Here is a tiny trained network, its code and every weight. The questions are about switching its units off for an input and a target symbol, where a switched-off unit gives its printed mean instead of its output.

import numpy as np


def w(rows, s, z=0):
    codes = np.array(rows[::2]) - 128.0
    scale = np.full(codes.shape[1], s)
    scale[-1] = z or s
    return codes * scale


def norm(h):
    return h / np.sqrt((h * h).mean(-1, keepdims=True) + 1e-5)


def f(y):
    return y / 2 * (1 + np.tanh(0.7978845608 * (y + 0.044715 * y**3)))


def softmax(a):
    e = np.exp(a - a.max(-1, keepdims=True))
    return e / e.sum(-1, keepdims=True)


def log_softmax(a):
    a = a - a.max(-1, keepdims=True)
    return a - np.log(np.exp(a).sum(-1, keepdims=True))


def net(x, mask):
    ids = ['ΓΔΘΛΠΨαβζημξστφω'.index(c) for c in x.split()]
    T = len(ids)
    res = E[ids] + P[:T]
    u = 0
    for l in range(2):
        q, k, v = (norm(res) @ M[l].T for M in (Q, K, V))
        z = softmax(np.where(np.tri(T) > 0, q @ k.T / 3**0.5, -1e9)) @ v
        res = res + np.where(mask[u], z, O[l][:, -1]) @ O[l][:, :-1]
        u += 1
        y = f(norm(res) @ A[l][:, :-1].T + A[l][:, -1])
        res = res + np.where(mask[u : u + 8], y, B[l][:, -1]) @ B[l][:, :-1]
        u += 8
    return log_softmax(norm(res)[-1] @ U[:, :-1].T + U[:, -1])


Q, K, V, O, A, B = {}, {}, {}, {}, {}, {}
E = w([
[135,108,161,184,136,153],'Γ',
[86,80,130,95,130,145],'Δ',
[45,108,56,68,31,96],'Θ',
[146,156,166,233,194,152],'Λ',
[161,164,203,210,168,183],'Π',
[132,173,169,224,147,201],'Ψ',
[75,141,91,104,105,171],'α',
[95,129,144,81,132,151],'β',
[89,105,137,151,148,162],'ζ',
[1,59,79,30,64,63],'η',
[99,85,189,169,142,208],'μ',
[24,97,85,55,99,143],'ξ',
[131,184,130,175,190,166],'σ',
[151,212,123,145,156,144],'τ',
[159,205,176,191,196,161],'φ',
[138,170,136,212,180,118],'ω',
],0.00054)
P = w([
[162,108,125,136,130,110],'0',
[51,175,128,55,234,131],'1',
[87,164,196,9,198,127],'2',
[106,142,129,200,121,157],'3',
[50,175,126,62,231,137],'4',
[103,140,145,119,57,190],'5',
[117,128,135,188,131,156],'6',
[50,175,123,70,226,135],'7',
[115,130,148,122,85,128],'8',
[122,125,133,187,134,158],'9',
[51,179,120,72,223,140],'10',
[105,202,131,60,90,191],'11',
],0.0012)
Q[0] = w([
[246,98,58,235,38,131],'0.h0',
[211,148,135,217,7,183],'0.h0',
[155,143,155,151,2,173],'0.h0',
],0.0041)
K[0] = w([
[23,210,226,183,87,254],'0.h0',
[9,211,237,125,84,143],'0.h0',
[11,232,251,46,128,125],'0.h0',
],0.0036)
V[0] = w([
[129,151,229,111,64,82],'0.h0',
[42,129,197,79,254,81],'0.h0',
[163,37,116,182,188,122],'0.h0',
],0.0017)
O[0] = w([
[116,196,250,56,51,61,66],'0.h0',
[205,28,207,41,197,92,253],'0.h0',
[191,87,17,146,103,166,195],'0.h0',
],0.0014,0.00069)
A[0] = w([
[154,5,52,229,185,30,33],'0.n0',
[19,75,82,97,88,147,39],'0.n1',
[93,190,104,106,197,22,59],'0.n2',
[228,99,14,127,25,106,69],'0.n3',
[49,128,61,2,97,96,20],'0.n4',
[68,252,86,68,115,137,123],'0.n5',
[133,16,120,129,76,147,7],'0.n6',
[111,28,92,248,23,159,122],'0.n7',
],0.0026,0.0011)
B[0] = w([
[61,185,185,158,165,88,75],'0.n0',
[133,253,154,133,134,155,134],'0.n1',
[125,62,169,130,45,251,143],'0.n2',
[130,61,125,1,201,147,28],'0.n3',
[215,113,150,208,171,142,164],'0.n4',
[52,77,164,134,140,77,244],'0.n5',
[28,117,171,107,172,105,61],'0.n6',
[114,89,117,202,24,148,117],'0.n7',
],0.0021,0.0011)
Q[1] = w([
[248,155,236,236,3,4],'1.h0',
[95,253,245,18,200,240],'1.h0',
[187,212,247,67,2,11],'1.h0',
],0.0045)
K[1] = w([
[143,207,250,159,46,244],'1.h0',
[211,39,187,73,29,3],'1.h0',
[169,216,249,34,20,190],'1.h0',
],0.0046)
V[1] = w([
[77,148,106,28,198,142],'1.h0',
[234,225,76,87,132,77],'1.h0',
[116,50,90,60,75,3],'1.h0',
],0.0018)
O[1] = w([
[117,137,58,175,6,127,178],'1.h0',
[66,84,84,224,175,205,1],'1.h0',
[139,191,186,247,103,123,37],'1.h0',
],0.0018,0.0007)
A[1] = w([
[136,163,103,145,168,60,80],'1.n0',
[166,96,188,172,150,146,84],'1.n1',
[175,183,3,172,184,99,5],'1.n2',
[108,139,92,106,142,152,100],'1.n3',
[102,124,102,209,110,127,60],'1.n4',
[98,49,143,66,92,216,95],'1.n5',
[142,172,136,144,206,158,63],'1.n6',
[70,147,89,150,75,115,44],'1.n7',
],0.0041,0.0022)
B[1] = w([
[146,168,191,93,141,54,51],'1.n0',
[54,90,101,200,211,157,109],'1.n1',
[120,114,236,95,133,192,119],'1.n2',
[137,159,68,104,74,88,159],'1.n3',
[194,190,123,53,67,38,107],'1.n4',
[123,125,212,132,68,50,242],'1.n5',
[187,25,146,130,74,50,255],'1.n6',
[152,21,185,115,252,174,89],'1.n7',
],0.002,0.0007)
U = w([
[251,253,250,245,206,4,202],'Γ',
[249,252,16,239,4,247,162],'Δ',
[4,252,242,212,244,105,68],'Θ',
[243,11,110,27,230,5,79],'Λ',
[7,5,192,3,252,32,14],'Π',
[243,224,195,5,251,6,89],'Ψ',
[26,212,7,3,4,4,84],'α',
[4,253,123,250,11,252,33],'β',
[253,250,170,60,111,252,84],'ζ',
[4,252,9,5,248,231,198],'η',
[233,181,247,3,139,204,92],'μ',
[220,7,3,5,5,253,176],'ξ',
[250,34,29,252,19,5,136],'σ',
[3,5,6,253,192,253,253],'τ',
[5,3,248,249,4,8,15],'φ',
[249,3,253,252,253,251,253],'ω',
],0.0046,0.0018)

Each question gives the input, a string of symbols that net reads in full, and the target symbol t.
The units are the heads (3 rows each of Q, K, V and O) and the neurons (one row each of A and B). Each row of codes is followed by its name. A weight is (code - 128) times the scale printed after its matrix; where a second scale follows, it is the last column's (O, A, B and U).
mask holds one flag per unit, layer by layer, with each layer's heads first. A switched-off unit (its flag False) gives its mean, the last column of its rows in O or B, instead of its output. The means were averaged over made-up inputs and are rounded, as every weight is.
A unit's drop is (log p(t) with every unit on - log p(t) with that unit switched off) / (log p(t) with every unit on - log p(t) with every unit switched off).
The circuit of an input: a set's keep is (log p(t) with only the set's units on - log p(t) with every unit switched off) / (log p(t) with every unit on - log p(t) with every unit switched off). Starting from the 12 units with the biggest drops (on a tie, the unit counted first), units are removed one at a time, each time the one whose removal leaves the highest keep (on an exact tie, the one counted first), for as long as the keep stays at least 0.8.
units of the circuit, in order: the units of the circuit, biggest drop first
k most important neurons: the k neurons with the biggest drops, biggest first
k most important neurons of layer l: the k neurons of layer l with the biggest drops, biggest first
input τ Θ η φ Ψ φ Γ η α Ψ Θ φ, target α: units of the circuit, in order => 0.n5, 1.n2, 0.n2
input η Γ ω Θ Δ β η η, target φ: 3 most important neurons of layer 0 => 0.n5, 0.n2, 0.n4
input Δ φ η, target Δ: 4 most important neurons => 0.n3, 0.n4, 0.n0, 0.n2
input Θ Λ α, target Θ: units of the circuit, in order => 0.n7, 0.n3, 1.h0, 1.n4
input ζ Λ Ψ ξ, target η: 2 most important neurons => 1.n6, 0.n1
input Ψ φ φ Ψ β φ α Ψ, target Π: 4 most important neurons => 0.n7, 1.n6, 0.n2, 0.n5
input Γ Δ φ, target Γ: units of the circuit, in order => 0.n3, 1.h0, 0.n4
input Γ Π μ ω ξ φ α ζ, target Γ: 2 most important neurons => 0.n3, 0.n7
input ξ μ ω μ α ξ φ φ ζ Θ, target β: units of the circuit, in order => 0.n1, 1.n6
input Λ φ σ η, target Θ: 2 most important neurons of layer 0 => 0.n1, 0.n0
input Λ φ α Λ, target Γ: units of the circuit, in order => 0.n0, 0.n2, 1.n0
input Γ Ψ β, target Γ: most important neuron => 0.n7
input μ φ ζ α μ τ α, target ξ: 2 most important neurons => 1.n7, 0.n7
input Γ Θ τ, target Γ: units of the circuit, in order => 0.n3, 1.h0, 0.n4
input α σ Δ, target α: 4 most important neurons => 0.n5, 1.n7, 1.n6, 0.n0
input ξ Γ β φ β η μ φ φ ξ η Ψ, target φ: 4 most important neurons of layer 1 => 1.n6, 1.n4, 1.n5, 1.n2
input ζ ζ η ω μ φ φ Λ μ β, target α: 3 most important neurons => 0.n4, 0.n2, 0.n5
input Λ φ φ Γ φ α α Θ Δ Θ β, target Λ: most important neuron of layer 0 => 0.n7
input Γ φ μ, target Γ: 4 most important neurons => 0.n7, 0.n3, 0.n4, 0.n2
input φ β Π φ φ σ Π φ, target τ: 2 most important neurons => 0.n2, 0.n3
input Ψ φ Θ Π φ φ β φ, target Π: 2 most important neurons of layer 1 => 1.n6, 1.n4
input Θ Γ μ β η τ φ Λ φ, target τ: 4 most important neurons => 0.n2, 0.n1, 1.n1, 0.n5
input Γ ξ Γ Π μ, target Γ: 3 most important neurons => 0.n3, 0.n7, 0.n2
input φ φ Δ α α, target τ: 2 most important neurons => 0.n5, 0.n2
input σ φ Λ, target σ: 2 most important neurons => 0.n3, 0.n2
input Θ Γ ω η β φ τ Δ Γ Δ, target Π: 2 most important neurons => 1.n7, 0.n4
input φ Δ μ Γ η Δ φ α α σ τ, target τ: 2 most important neurons of layer 0 => 0.n1, 0.n2
input Γ α φ Θ, target β: 2 most important neurons of layer 0 => 0.n7, 0.n1
input β α Ψ Ψ φ Θ α Π φ ξ ζ Γ, target φ: 4 most important neurons of layer 0 => 0.n5, 0.n1, 0.n4, 0.n0
